B, the same points and some others measured another way; then each row and its match in B:
B (72 x 17):
[[ 363  245  152  121 -191 -232  -87 -320   30 -187 -125  167   45 -178
  -106  276 -259]
 [ 162  246   92   55  140 -175 -143    7  215   82  -22  163   11  -45
    79   92 -167]
 [  73 -244   50 -136   65  -62 -159   -9  406   33   16   85  -47  170
   -80  326  -70]
 [ 384  -51 -123  -17 -321 -116 -136 -375   83 -158  -84  168  115  -88
  -206  342  -28]
 [ -24  344   19   97  -39    0   24    9   53   41   62   13   17 -181
   142 -210  -13]
 [-152  103  150    8  -15   41   62   36  232    6   95  -73  -88  -23
    78  -53  -61]
 [ 145  172  -90   19   -5  -66 -119  -45  157   81   17  132   71  -78
    49    3    4]
 [   4 -189  227  -41 -269  -35   55 -183   92 -278  -29  -77  -89  -30
  -137  252 -126]
 [-358   92  137    7    9  117  134  242    9  -11  119 -185  -88 -116
   211 -345   69]
 [ 256 -216 -100 -106  -46 -137 -232  -86  171  -30  -65  172   83   42
  -101  308    7]
 [   3  108  177  -17  331 -147 -157  189  376  170   31  116  -64   98
   133  109 -181]
 [-208  142  192   10  106   29   48  148  258   68  113  -72 -111   -1
   148 -112  -84]
 [ 136  354  -77   96  -49  -50  -59  -80   87   72   29  111   84 -170
    88 -107  -11]
 [-210   41  214   13 -101   56  124   34  117 -104   78 -149 -109  -67
    61  -80  -62]
 [ 106  -94   51  -33 -177  -66  -50 -131   79 -141  -34   27    5  -53
   -75  176  -43]
 [-196  226  259   62   31   20  110   63  215   -4   97  -98 -128  -60
   126 -104 -140]
 [ 359 -102 -138  -67  -47 -186 -269 -140  141  -17  -94  239  119   -2
  -101  311  -18]
 [ 159   28  134   12 -141  -93  -46 -225  255 -102  -18   64  -40   -9
  -112  284 -167]
 [ 305   51  -17   19 -131 -188 -158 -181    3 -114 -101  168   95 -129
   -74  210  -87]
 [ -99  -94  210  -11 -280   39  121 -132   52 -239   20 -135  -85  -78
   -68   88  -69]
 [  19  445 -119   70  320  -60 -155  232  215  335   93  163   75  -87
   283 -278   30]
 [-275  108  -55  -22   39  148   53  217  121  120  152 -100  -22  -68
   206 -332  159]
 [-362  210  225   49   41  105  164  215   98   14  136 -183 -122 -102
   219 -324  -21]
 [ -78   58   95    2  -99   33   43  -29  145  -48   56  -57  -47  -58
    34  -21  -29]
 [ 429  134 -221  -10  124 -230 -346  -81  223  167  -67  343  171  -18
    -5  221  -24]
 [ -21  -56   75   10 -404   47  116 -210  -90 -285   -4 -114   -6 -175
   -92   22   18]
 [ -20    1  132    6 -272   35   87 -199  137 -173   35  -78  -62  -70
   -80  108  -65]
 [ -31  -50   38  -41  -22  -22  -50   46  109  -29   21   -1   -8  -32
    36   18    6]
 [  44 -104  -85 -108  173  -62 -202  148  278  148   34  118   30   89
    67   80   49]
 [ 126   27 -133  -49  109  -90 -201   79  161  127    8  152   85  -13
    76   24   59]
 [  31 -137   19  -97   89  -63 -143   54  282   55   17   73  -16   88
     4  161  -21]
 [ -29  321   77  104  -70  -21   48   -2    3  -18   40   -5    6 -197
   131 -185  -39]
 [ -74  384  204  129   24  -52   62   44   55   -8   39  -26  -45 -177
   162 -182 -138]
 [-245  318  276   83  202  -19   74  237  168   82   96  -75 -119  -79
   246 -239 -149]
 [ 231  -12  -51    9 -386  -15  -17 -362   74 -193  -30   50   56 -115
  -178  224  -12]
 [  45  -41   57  -66  148  -97 -154   85  287   85   14   97  -22   73
    50  143  -71]
 [ -98  178  -37   31  -87   79   43   22   96   36   94  -43    8 -118
   107 -194   78]
 [ 177  123 -153  -10   54  -83 -178   -6  179  127    7  170   99  -44
    54   29   41]
 [ -85  315  -14   30  291  -30  -96  241  284  281  109   84   -4  -21
   249 -219   -6]
 [ 271  460  103  153  132 -254 -152  -28   78   56  -64  216   62 -173
   116   24 -227]
 [  53  190  -19   -5  348 -143 -216  254  230  240   26  171   41    0
   212  -75  -39]
 [ -29  -80   40  -84   86  -15  -96   71  324   74   64   38  -41   94
    31  106  -20]
 [ -97   29   97  -13  -12    7    4   59  145  -14   52  -35  -45  -36
    75  -37  -22]
 [ 165 -179  171  -32 -364  -64   14 -361  167 -288  -52  -10  -49  -16
  -235  410 -155]
 [ -77   -4  -54   -4 -341  124  101 -137  -22 -150   62 -102   13 -158
   -23 -106  135]
 [ 261   73 -280  -59  233 -145 -339  112  226  265   -8  286  162   16
    96   49   95]
 [ 130  -92  -64  -61  -66  -60 -138  -64  176  -13   -8   91   43    2
   -45  154   18]
 [-124 -138   13  -69 -166   81   36   15   59  -97   55  -94  -24  -51
    10  -43   93]
 [ 296   13   24   10 -122 -188 -152 -180   40 -122 -101  161   72  -97
   -81  254 -115]
 [  39  235   25   90 -229   -5   61 -135  -53 -113   11  -14   34 -219
    33 -108  -11]
 [ 417  -61 -212  -72  -13 -183 -308 -169  238   68  -78  290  143   23
  -110  340   -2]
 [-329  160  194   69 -260  172  269  -10   -9 -167  127 -252 -112 -183
    93 -282   13]
 [-265  118  -98  -17   94  104    8  320  -21  127  116  -73   26 -129
   268 -435  209]
 [ 102   48  120   61 -434  -10  103 -335  -31 -294  -32  -58   -9 -182
  -138  140  -86]
 [-202   77    2  -50  175   79  -28  208  347  199  151  -31  -55   57
   167 -145   55]
 [   2  -78  161  -25 -173  -21   21 -119  143 -157    0  -41  -61  -26
   -69  162  -93]
 [-279  186  240   58  -29   57  153  135   35  -64   86 -164 -109 -140
   167 -241  -56]
 [-211  -16  327   24 -266   73  209 -110  103 -254   59 -210 -162  -77
   -36   37 -137]
 [ -14  -29  -25  -61  126  -39 -130  132  227  105   46   68    4   34
    88   16   21]
 [ 355  -61 -262  -85   -6 -114 -289 -148  298  126  -16  266  138   54
   -88  277   56]
 [ 153  -46  -34  -87  193 -113 -238   38  428  174   21  185    9  144
     6  240  -66]
 [-406 -322   31 -141 -193  226  147  167    7 -123  129 -261  -82  -22
    62 -216  232]
 [-369   30   44  -51  129  149   63  308  181  125  169 -146  -81   -5
   226 -316  121]
 [-492 -594 -147 -234 -445  401  211   88  -42 -206  176 -369  -53   -8
   -34 -239  453]
 [-336  222  188   59  -12  104  167  182   31  -12  125 -183 -100 -146
   215 -357   11]
 [-350  152  232   38  -43  124  187  131  127  -38  137 -204 -139  -87
   163 -251  -28]
 [-291  175   94   -1  149  102   60  226  282  157  168  -96  -93    2
   207 -248   22]
 [ 260   68  -72   14 -132 -110 -135 -190  117  -39  -41  147   79  -82
   -68  177  -38]
 [-145  139   61  -26  229   19  -51  191  380  205  131   10  -68   66
   167  -89  -28]
 [-133  -50  166  -27 -161   57   91  -51  151 -125   56 -114  -89  -29
   -10   37  -47]
 [ -22  -14  -97  -66  116   -2 -130  135  238  145   68   66   24   30
   100  -39   85]
 [  42  427   88  134   73 -101  -27   56   28   61   15   74   28 -199
   180 -187 -101]]
Rows of B count from 0, top down.

[ 132   49  -33  -11   76  -13   23   31   36  -98  109   -4  -10  -41
  -64   62   -9  -72   44  -35   30   87 -102   70   34] -> 27
[  80   46   34  127   66   56  -49  -57   21   42   48  -19  -62   88
  -43   11   14  -78 -171   61    5   11  -33  153  145] -> 36
[ -62   66  -77  -18  -49   73  -97   52 -103  -61 -153   -7 -128  115
  106  -80 -124  -56   80  -97   76  -80  106  -52  -20] -> 5
[ 108  -46  148 -164  134 -180  -83  -54   96  123  -76 -112 -356  358
  327  -39 -241  170   13 -240  382  428  -22  238  336] -> 61
[ -40   26  -89  -29  -53   58  -79   70  -93 -100 -260    8 -265  199
  117  -71 -203  -77   36 -122  165  -74   55  -50  -40] -> 55
[ 341   19 -122 -335 -102 -201  141   97  -96 -142 -165   73 -106  -71
 -430   95 -397   86  104 -227  220  142 -223   31 -163] -> 57
[ 262   23   97   49  228  -88   79  -51  193  -16  357  -53   67  -71
  -88  151  121  -42  -70   39   18  304 -225  271  230] -> 52
[-215  126  -49  485  108  375 -141  -10   22 -100  204  -15  104  -18
  186  -29  403 -387 -151  284 -300 -352  133  -20   55] -> 24
[-176   75  -17  329   38  263 -173  -28  -31    0  -36  -29 -108  176
  221  -95  144 -233 -176  146  -92 -253  161   21  113] -> 6
[ 320   17  -96 -210   28 -158  160   90   15 -190   44   57  -25 -131
 -334  143 -193  -10  105 -131  130  180 -263   62  -99] -> 69
[ 470   21  -60  -94  -31 -135  196  -17  -22  -58    0   94    5 -145
 -705  181 -225  -24 -248   22   51   67 -346  206  -71] -> 53
[ -87   95  -95  -50  -60   70 -107   71 -119  -67  -99  -12  -41   53
  121  -83  -99  -27  179 -112   29  -80  146  -88  -40] -> 11
[ 158   63  -24   76  111   23   58   17   67 -106  235    2  106 -142
 -160  117  110 -138  -14   60  -79   54 -148   98   32] -> 46
[-174   89  -91  132 -138  208 -189    4 -198   29 -304    8 -179  221
   93 -162 -125 -106 -109    5    5 -307  231  -69  -17] -> 32
[ -41   82  -15  266   15  199  -98  -45  -43   19    6    0  -22   75
  -25  -39   96 -193 -216  153 -114 -214   69   64   79] -> 67
[  -1   29   20  -49  113  -30  -65   30   53  -49   63  -68 -111  115
  261  -21  -30    0  153 -134  139  196   18   58  147] -> 62
[-181  108  -80   19   11  119 -142   79  -72  -96   20  -43   17   25
  296  -85   50  -81  261  -87  -33  -73  196 -122   -4] -> 2
[-157   78  -63   74   58  131 -123   66  -22 -117   15  -44  -60   78
  310  -66   66 -129  174  -55    4  -62  131  -77   24] -> 30
[ -41   69  -63  -14   38   46  -63   71  -15 -114   14  -25  -53   43
  165  -22  -17  -71  164  -92   46   19   51  -41   17] -> 66
[-289   89   39  246   75  221 -257  -36  -18   66    1 -101 -115  258
  518 -164  146 -119    6   33  -30 -105  288   10  223] -> 70
[ 303   36  -35 -170   25 -144  108   28    9  -67   73   25   24 -107
 -328  119 -169   36   29  -96   95  190 -206  126   -2] -> 64
[-159  137 -141  195  -56  248 -111   62 -132 -115  -21   21   73  -46
   24  -64  109 -222   29   88 -182 -335  159 -134 -109] -> 1
[   2   94  -24  324  176  201  -11   -3  108 -132  341   -9  158 -132
    7   86  351 -304  -91  216 -234 -112  -60   72   77] -> 59
[ 423  -41  -10 -109   58 -159  167   -2   68  -92  -37   55 -184   21
 -431  163 -243  -23 -208  -52  205  198 -360  230   20] -> 25
[ 125   51  -38 -175  -50  -87  -23   22  -91   10  -98   -2  -76   48
 -115  -14 -240   85   74 -158  137  103   -6   51   12] -> 65
[-224  125  -39  400   95  325 -154   -5   11  -75  172  -32   84   12
  247  -54  338 -309  -70  204 -236 -283  158  -27   85] -> 20
[ 311   19   40 -104  119 -151   97  -12   93  -27  174  -10   -2  -57
 -221  132  -83   35  -25  -61  101  285 -232  212  119] -> 47
[ 112  101  -11  238  136  123   31  -17   78  -75  351   -1  223 -191
 -177  115  273 -213 -110  194 -225  -56 -113  118   69] -> 37
